[[140 114 116 141 148 147 112 118 154 125 127 144]
 [136 142 147 119 129 117 148 112 122 132 144 115]
 [128 107 112 142 130 142 118 115 145 112 110 140]
 [103 130 119 135 125 126 122 149 134 131 116 125]
 [139 115 141 120 129 131 150 114 126 129 129 121]
 [124 106 105 135 116 138 106 141 139 108 107 140]]
:
[[124 106 105 135 116 138 106 141 139 108 107 140]
 [139 115 141 120 129 131 150 114 126 129 129 121]
 [103 130 119 135 125 126 122 149 134 131 116 125]
 [128 107 112 142 130 142 118 115 145 112 110 140]
 [136 142 147 119 129 117 148 112 122 132 144 115]
 [140 114 116 141 148 147 112 118 154 125 127 144]]

[[151 112 153 119 129 147 149 118]
 [127 110 131 147 118 149 131 139]
 [104 120 100 155 101 131 139 140]
 [104 125 106 152 115 134 127 147]
 [123 132 135 110 139 120 123 141]
 [113 137 137 127 113 134 120 109]
 [141 149 128 106 119 117 135 105]
 [135 138 125 114 145 107 120 141]
 [106 138 143 122 147 127 131 108]]
:
[[106 138 143 122 147 127 131 108]
 [135 138 125 114 145 107 120 141]
 [141 149 128 106 119 117 135 105]
 [113 137 137 127 113 134 120 109]
 [123 132 135 110 139 120 123 141]
 [104 125 106 152 115 134 127 147]
 [104 120 100 155 101 131 139 140]
 [127 110 131 147 118 149 131 139]
 [151 112 153 119 129 147 149 118]]

[[155 155 130 104 155 155 141 101 144 101 146]
 [106 153 101 101 111 124 115 150 148 155 140]
 [150 119 155 155 148 133 124 105 121 101 109]
 [115 111 101 101 120 138 126 151 142 155 152]
 [101 101 110 155 101 101 103 155 112 155 112]]
:
[[101 101 110 155 101 101 103 155 112 155 112]
 [115 111 101 101 120 138 126 151 142 155 152]
 [150 119 155 155 148 133 124 105 121 101 109]
 [106 153 101 101 111 124 115 150 148 155 140]
 [155 155 130 104 155 155 141 101 144 101 146]]

[[138 128 121 125 124]
 [126 125 117 127 120]
 [105 115 118 127 126]
 [120 136 137 134 118]
 [109 135 133 135 129]
 [122 122 113 117 129]
 [125 122 137 133 135]
 [128 121 118 129 120]
 [127 116 127 129 127]
 [129 126 125 124 124]
 [131 134 128 136 135]
 [125 128 120 139 125]]
:
[[125 128 120 139 125]
 [131 134 128 136 135]
 [129 126 125 124 124]
 [127 116 127 129 127]
 [128 121 118 129 120]
 [125 122 137 133 135]
 [122 122 113 117 129]
 [109 135 133 135 129]
 [120 136 137 134 118]
 [105 115 118 127 126]
 [126 125 117 127 120]
 [138 128 121 125 124]]

[[119 128 135 104 114]
 [112 106 104 138 152]
 [144 151 132 152 152]]
:
[[144 151 132 152 152]
 [112 106 104 138 152]
 [119 128 135 104 114]]

[[122 115 135 121 122 140 132 136 118 139 124 130 123 132]
 [126 128 133 127 133 137 124 124 137 136 123 128 119 133]
 [132 127 126 120 127 149 121 114 126 133 130 118 118 141]]
:
[[132 127 126 120 127 149 121 114 126 133 130 118 118 141]
 [126 128 133 127 133 137 124 124 137 136 123 128 119 133]
 [122 115 135 121 122 140 132 136 118 139 124 130 123 132]]
---
[[135 108 105 116 120 123 108 112 134 145 131 105 105]
 [132 145 141 147 120 125 111 102 128 144 145 120 140]
 [145 115 109 102 134 140 111 110 152 157 157 127 146]
 [124 118 125 137 136 119 138 111 138 152 120 117 148]
 [125 105 145 134 128 151 137 113 131 134 133 148 131]
 [135 128 125 142 104 127 139 109 150 150 124 156 107]
 [115 153 112 126 113 126 114 123 132 154 102 148 150]]
:
[[150 148 102 154 132 123 114 126 113 126 112 153 115]
 [107 156 124 150 150 109 139 127 104 142 125 128 135]
 [131 148 133 134 131 113 137 151 128 134 145 105 125]
 [148 117 120 152 138 111 138 119 136 137 125 118 124]
 [146 127 157 157 152 110 111 140 134 102 109 115 145]
 [140 120 145 144 128 102 111 125 120 147 141 145 132]
 [105 105 131 145 134 112 108 123 120 116 105 108 135]]

[[127 138]
 [123 101]
 [118 125]
 [140 143]
 [123 101]]
:
[[101 123]
 [143 140]
 [125 118]
 [101 123]
 [138 127]]

[[ 99 156  99 156 100 156 156]
 [157 100 157 100 156 100 100]
 [ 99 156  99 156 100 156 156]
 [157 100 157 100 156 100 100]]
:
[[100 100 156 100 157 100 157]
 [156 156 100 156  99 156  99]
 [100 100 156 100 157 100 157]
 [156 156 100 156  99 156  99]]

[[142 155]
 [128 125]
 [129 124]
 [130 153]
 [122 133]
 [108 150]
 [123 132]
 [129 126]
 [128 151]
 [122 134]
 [131 123]]
:
[[123 131]
 [134 122]
 [151 128]
 [126 129]
 [132 123]
 [150 108]
 [133 122]
 [153 130]
 [124 129]
 [125 128]
 [155 142]]

[[133 149 154 148 111]
 [122 101  99 106 154]
 [133 150 154 147 114]
 [128 149 151 143 105]]
:
[[105 143 151 149 128]
 [114 147 154 150 133]
 [154 106  99 101 122]
 [111 148 154 149 133]]

[[113 115 135 106 113 131]
 [125 130 124 127 130 121]
 [134 128 147 135 121 154]
 [136 119 127 126 128 130]]
:
[[130 128 126 127 119 136]
 [154 121 135 147 128 134]
 [121 130 127 124 130 125]
 [131 113 106 135 115 113]]

[[137 125 133 119]
 [116 128 135 136]
 [133 126 130 116]
 [129 118 133 130]
 [145 120 140 130]
 [156 112 130 149]
 [101 153 129 145]]
:
[[145 129 153 101]
 [149 130 112 156]
 [130 140 120 145]
 [130 133 118 129]
 [116 130 126 133]
 [136 135 128 116]
 [119 133 125 137]]

[[151 105 149]
 [132 121 124]
 [ 98 147 109]]
:
[[109 147  98]
 [124 121 132]
 [149 105 151]]

[[109 152]
 [103 158]
 [157 103]
 [109 155]
 [112 151]]
:
[[151 112]
 [155 109]
 [103 157]
 [158 103]
 [152 109]]
